Below are the code and all the weights of a small trained network. Each question names an input and a target symbol and asks about switching units off, where a switched-off unit gives its printed mean instead of its output.

import numpy as np


def w(rows, s, z=0):
    codes = np.array(rows[::2]) - 128.0
    scale = np.full(codes.shape[1], s)
    scale[-1] = z or s
    return codes * scale


def norm(h):
    return h / np.sqrt((h * h).mean(-1, keepdims=True) + 1e-5)


def softmax(a):
    e = np.exp(a - a.max(-1, keepdims=True))
    return e / e.sum(-1, keepdims=True)


def log_softmax(a):
    a = a - a.max(-1, keepdims=True)
    return a - np.log(np.exp(a).sum(-1, keepdims=True))


def net(x, mask):
    ids = ['ΓΛΠΣΨΩαβεζημξτ'.index(c) for c in x.split()]
    T = len(ids)
    res = E[ids] + P[:T]
    u = 0
    for l in range(2):
        r = norm(res)
        for j in range(3):
            rows = slice(4 * j, 4 * j + 4)
            q, k, v = (r @ M[l][rows].T for M in (Q, K, V))
            z = softmax(np.where(np.tri(T) > 0, q @ k.T / 4**0.5, -1e9)) @ v
            o = O[l][rows]
            res = res + np.where(mask[u + j], z, o[:, -1]) @ o[:, :-1]
        u += 3
    return log_softmax(norm(res)[-1] @ U[:, :-1].T + U[:, -1])


Q, K, V, O = {}, {}, {}, {}
E = w([
[175,83,85,141,127,22,20,71],'Γ',
[115,107,126,107,162,105,217,90],'Λ',
[205,127,129,60,122,169,124,84],'Π',
[105,145,135,181,188,71,203,198],'Σ',
[66,142,168,170,170,110,169,87],'Ψ',
[75,151,180,182,108,76,89,69],'Ω',
[78,183,107,141,17,19,173,172],'α',
[246,142,46,57,147,219,147,107],'β',
[118,112,147,12,52,128,35,212],'ε',
[226,123,48,53,118,151,147,251],'ζ',
[94,97,115,133,45,54,54,35],'η',
[60,105,217,170,149,163,141,142],'μ',
[185,96,169,104,141,202,163,214],'ξ',
[75,220,90,141,135,165,94,95],'τ',
],0.016)
P = w([
[109,160,165,254,37,132,140,148],'0',
[103,106,137,101,138,129,144,132],'1',
[101,134,123,148,86,185,173,115],'2',
[146,182,170,136,194,125,42,156],'3',
[95,99,135,95,137,126,133,112],'4',
[119,168,104,115,85,183,228,112],'5',
[137,175,177,55,179,115,137,162],'6',
[118,136,116,176,135,128,115,163],'7',
[121,154,100,127,82,180,202,117],'8',
[145,135,195,108,209,104,100,103],'9',
[96,154,116,158,160,106,164,85],'10',
[97,93,145,172,90,142,124,65],'11',
[129,179,187,66,155,38,153,179],'12',
[103,96,130,119,159,166,121,127],'13',
],0.016)
Q[0] = w([
[220,204,211,112,128,125,97,90],'0.h0',
[147,120,182,93,210,51,120,159],'0.h0',
[112,171,123,127,158,92,66,135],'0.h0',
[132,37,26,161,63,145,134,41],'0.h0',
[132,118,93,161,61,175,84,81],'0.h1',
[115,180,152,139,14,194,190,97],'0.h1',
[136,203,144,124,1,213,183,110],'0.h1',
[87,2,89,157,113,197,87,125],'0.h1',
[76,110,81,176,65,163,178,137],'0.h2',
[153,85,137,188,176,148,183,184],'0.h2',
[94,109,107,78,230,118,20,138],'0.h2',
[98,65,148,153,49,158,97,102],'0.h2',
],0.009)
K[0] = w([
[190,60,117,133,123,184,161,179],'0.h0',
[128,66,191,198,140,114,128,228],'0.h0',
[105,137,151,141,141,143,108,139],'0.h0',
[135,148,100,107,136,139,125,36],'0.h0',
[137,110,66,159,103,119,106,157],'0.h1',
[151,190,117,158,10,167,158,187],'0.h1',
[198,190,140,171,60,173,99,131],'0.h1',
[151,97,122,172,101,93,131,126],'0.h1',
[125,144,154,186,73,114,115,164],'0.h2',
[154,111,147,171,138,146,142,177],'0.h2',
[110,100,107,56,188,174,100,109],'0.h2',
[100,95,150,156,109,82,164,166],'0.h2',
],0.012)
V[0] = w([
[111,107,151,153,123,116,116,208],'0.h0',
[102,47,52,99,192,95,150,122],'0.h0',
[166,136,190,165,123,194,160,191],'0.h0',
[124,135,124,192,104,72,133,156],'0.h0',
[87,57,133,102,150,108,79,105],'0.h1',
[75,113,128,32,90,134,90,141],'0.h1',
[36,120,139,78,166,80,121,137],'0.h1',
[136,97,152,215,126,73,138,185],'0.h1',
[91,254,96,44,131,128,118,59],'0.h2',
[155,65,133,77,215,136,111,129],'0.h2',
[58,159,110,101,217,71,82,103],'0.h2',
[87,175,226,85,108,96,116,66],'0.h2',
],0.0098)
O[0] = w([
[135,169,133,103,175,80,83,134,120],'0.h0',
[113,167,127,123,108,138,168,172,3],'0.h0',
[101,131,196,101,178,81,127,120,244],'0.h0',
[128,120,82,50,106,156,130,76,94],'0.h0',
[122,143,137,111,163,130,128,2,11],'0.h1',
[131,106,94,137,129,172,150,95,85],'0.h1',
[91,118,89,74,186,124,131,72,73],'0.h1',
[142,162,96,157,109,81,208,156,125],'0.h1',
[171,113,96,154,192,119,69,171,230],'0.h2',
[176,215,164,171,136,113,151,137,11],'0.h2',
[89,117,138,195,104,118,107,159,59],'0.h2',
[162,102,176,157,180,185,84,141,188],'0.h2',
],0.0096,0.0046)
Q[1] = w([
[110,167,16,100,123,153,137,123],'1.h0',
[96,174,150,229,86,111,195,176],'1.h0',
[103,182,152,79,94,190,156,101],'1.h0',
[128,18,180,153,109,243,255,168],'1.h0',
[191,167,93,78,163,128,116,34],'1.h1',
[102,29,129,177,192,197,123,165],'1.h1',
[175,149,95,131,209,111,170,156],'1.h1',
[111,124,116,156,135,88,47,87],'1.h1',
[116,168,169,65,179,110,76,127],'1.h2',
[120,134,213,82,200,122,113,150],'1.h2',
[179,222,67,104,204,72,71,69],'1.h2',
[105,174,140,92,195,120,58,143],'1.h2',
],0.0081)
K[1] = w([
[88,63,160,93,214,128,176,167],'1.h0',
[133,97,210,151,111,162,154,91],'1.h0',
[98,55,152,87,134,171,159,76],'1.h0',
[18,141,86,248,6,117,180,145],'1.h0',
[42,132,79,105,138,123,2,186],'1.h1',
[103,71,128,91,118,106,186,142],'1.h1',
[198,131,101,125,195,134,68,116],'1.h1',
[199,65,96,162,177,132,63,134],'1.h1',
[75,121,45,161,166,204,57,100],'1.h2',
[46,223,89,159,133,195,147,137],'1.h2',
[144,192,8,107,253,253,121,205],'1.h2',
[138,153,232,230,193,254,236,163],'1.h2',
],0.0068)
V[1] = w([
[36,140,88,117,74,151,127,194],'1.h0',
[143,160,120,79,81,104,113,150],'1.h0',
[118,163,8,226,70,146,85,158],'1.h0',
[121,115,92,164,145,51,112,166],'1.h0',
[22,187,168,189,111,155,67,140],'1.h1',
[96,218,79,188,174,88,115,152],'1.h1',
[116,147,124,133,86,66,110,89],'1.h1',
[94,187,164,119,20,136,123,93],'1.h1',
[68,118,213,144,169,103,183,113],'1.h2',
[2,187,83,196,100,101,147,108],'1.h2',
[107,240,94,118,60,131,92,156],'1.h2',
[175,169,110,209,48,133,51,70],'1.h2',
],0.0089)
O[1] = w([
[136,240,137,140,98,60,94,91,191],'1.h0',
[197,154,110,123,206,135,103,109,172],'1.h0',
[115,148,155,102,53,84,190,85,83],'1.h0',
[86,155,122,180,107,143,181,193,165],'1.h0',
[201,106,105,128,141,172,77,182,106],'1.h1',
[153,158,123,180,91,147,142,207,3],'1.h1',
[152,119,115,187,169,107,204,123,97],'1.h1',
[181,194,122,166,201,219,88,106,133],'1.h1',
[101,146,96,240,65,137,111,63,125],'1.h2',
[57,189,162,148,123,98,2,87,119],'1.h2',
[183,181,140,54,186,116,62,164,143],'1.h2',
[55,113,157,103,222,196,95,162,114],'1.h2',
],0.0084,0.0033)
U = w([
[106,167,170,140,129,102,114,65,64],'Γ',
[91,95,114,110,65,76,121,146,167],'Λ',
[136,61,112,91,138,153,184,57,2],'Π',
[188,163,100,171,118,127,171,139,156],'Σ',
[158,96,110,180,121,132,76,66,84],'Ψ',
[94,139,86,240,153,198,82,181,139],'Ω',
[115,178,183,73,122,71,121,108,152],'α',
[178,89,111,112,128,133,160,159,206],'β',
[184,106,96,139,141,112,75,74,211],'ε',
[138,165,112,126,160,66,160,156,180],'ζ',
[72,113,118,108,181,149,116,76,129],'η',
[92,98,169,179,175,147,100,117,139],'μ',
[218,134,253,178,145,79,125,167,142],'ξ',
[107,184,152,102,193,171,18,167,122],'τ',
],0.013,0.0041)

Each question gives the input, a string of symbols that net reads in full, and the target symbol t.
The units are the heads (4 rows each of Q, K, V and O). Each row of codes is followed by its name. A weight is (code - 128) times the scale printed after its matrix; where a second scale follows, it is the last column's (O and U).
mask holds one flag per head, layer by layer. A switched-off head (its flag False) gives its mean, the last column of its rows in O, instead of its output. The means were averaged over made-up inputs and are rounded, as every weight is.
A unit's drop is (log p(t) with every unit on - log p(t) with that unit switched off) / (log p(t) with every unit on - log p(t) with every unit switched off).
The circuit of an input: a set's keep is (log p(t) with only the set's units on - log p(t) with every unit switched off) / (log p(t) with every unit on - log p(t) with every unit switched off). Starting from all 6 units, units are removed one at a time, each time the one whose removal leaves the highest keep (on an exact tie, the one counted first), for as long as the keep stays at least 0.8.
units of the circuit, in order: the units of the circuit, biggest drop first
most important unit: the unit with the biggest drop
which heads matter: for each layer, one digit per head in row order, 1 if its drop is at least 0.15 and else 0, layers parted by /
input ξ Ω Ω Σ Π Γ β Π α τ Λ, target Π: units of the circuit, in order -> [0.h1 1.h2]
input η μ Λ Π τ Π, target η: which heads matter -> 001 / 011
input β Π β α ζ τ, target ξ: units of the circuit, in order -> [0.h1]
input τ α Γ Ω β τ ξ Π τ Ψ Π Ω, target Λ: units of the circuit, in order -> [1.h0 0.h0 1.h1]
input Π α τ Π τ Ω Λ τ ξ ξ τ β, target β: which heads matter -> 111 / 001
input α ζ ξ Λ Ψ ξ β Π, target ξ: which heads matter -> 110 / 000
input τ Λ τ β Π β Ω β Ψ, target Λ: units of the circuit, in order -> [0.h2 1.h0]
input Λ Λ Ψ η η ξ τ τ τ τ ξ, target α: which heads matter -> 100 / 100
input Π μ ξ β Ψ ξ τ τ μ, target β: units of the circuit, in order -> [0.h1 1.h2 0.h2]
input Ω ζ τ Σ τ Π Λ Ψ Ω μ τ Π β, target τ: which heads matter -> 100 / 001
input β Π Π μ β ζ Σ μ, target Γ: which heads matter -> 001 / 001
input ξ ξ τ ζ Π Ω, target Σ: which heads matter -> 110 / 000
input τ α Π τ τ Λ, target Λ: units of the circuit, in order -> [0.h2 0.h1 1.h0]
input τ τ β Ψ τ τ Σ ζ Π τ ε Π, target Λ: which heads matter -> 001 / 110
input Π τ μ τ Ψ α, target β: which heads matter -> 111 / 001
input τ ζ β, target Λ: which heads matter -> 011 / 110
input Ψ α α β Π τ Π β, target Σ: units of the circuit, in order -> [0.h0 1.h0]
input ε ξ β ξ η τ Π ζ τ ξ Π μ, target Π: which heads matter -> 101 / 001
input β Π ε, target ξ: most important unit -> 0.h1
input τ Ω τ α Π Π ξ τ Π ξ τ Π, target Λ: units of the circuit, in order -> [1.h0 1.h1 0.h2]
input τ α μ, target Λ: which heads matter -> 011 / 100
input Π Γ τ τ β β μ τ Π Π β ζ ζ τ, target Ω: which heads matter -> 111 / 000
input τ ε ξ, target Λ: units of the circuit, in order -> [0.h2 1.h0]
input ξ Ψ η β ζ τ Π η μ Γ τ Π, target Σ: units of the circuit, in order -> [0.h0 0.h1 1.h2 0.h2]
input Ψ Σ μ ξ μ Π β τ τ β τ τ Λ, target τ: units of the circuit, in order -> [1.h2]
input α τ β ζ β β Λ Π ζ Γ α β, target α: units of the circuit, in order -> [1.h0 1.h2 1.h1 0.h0]
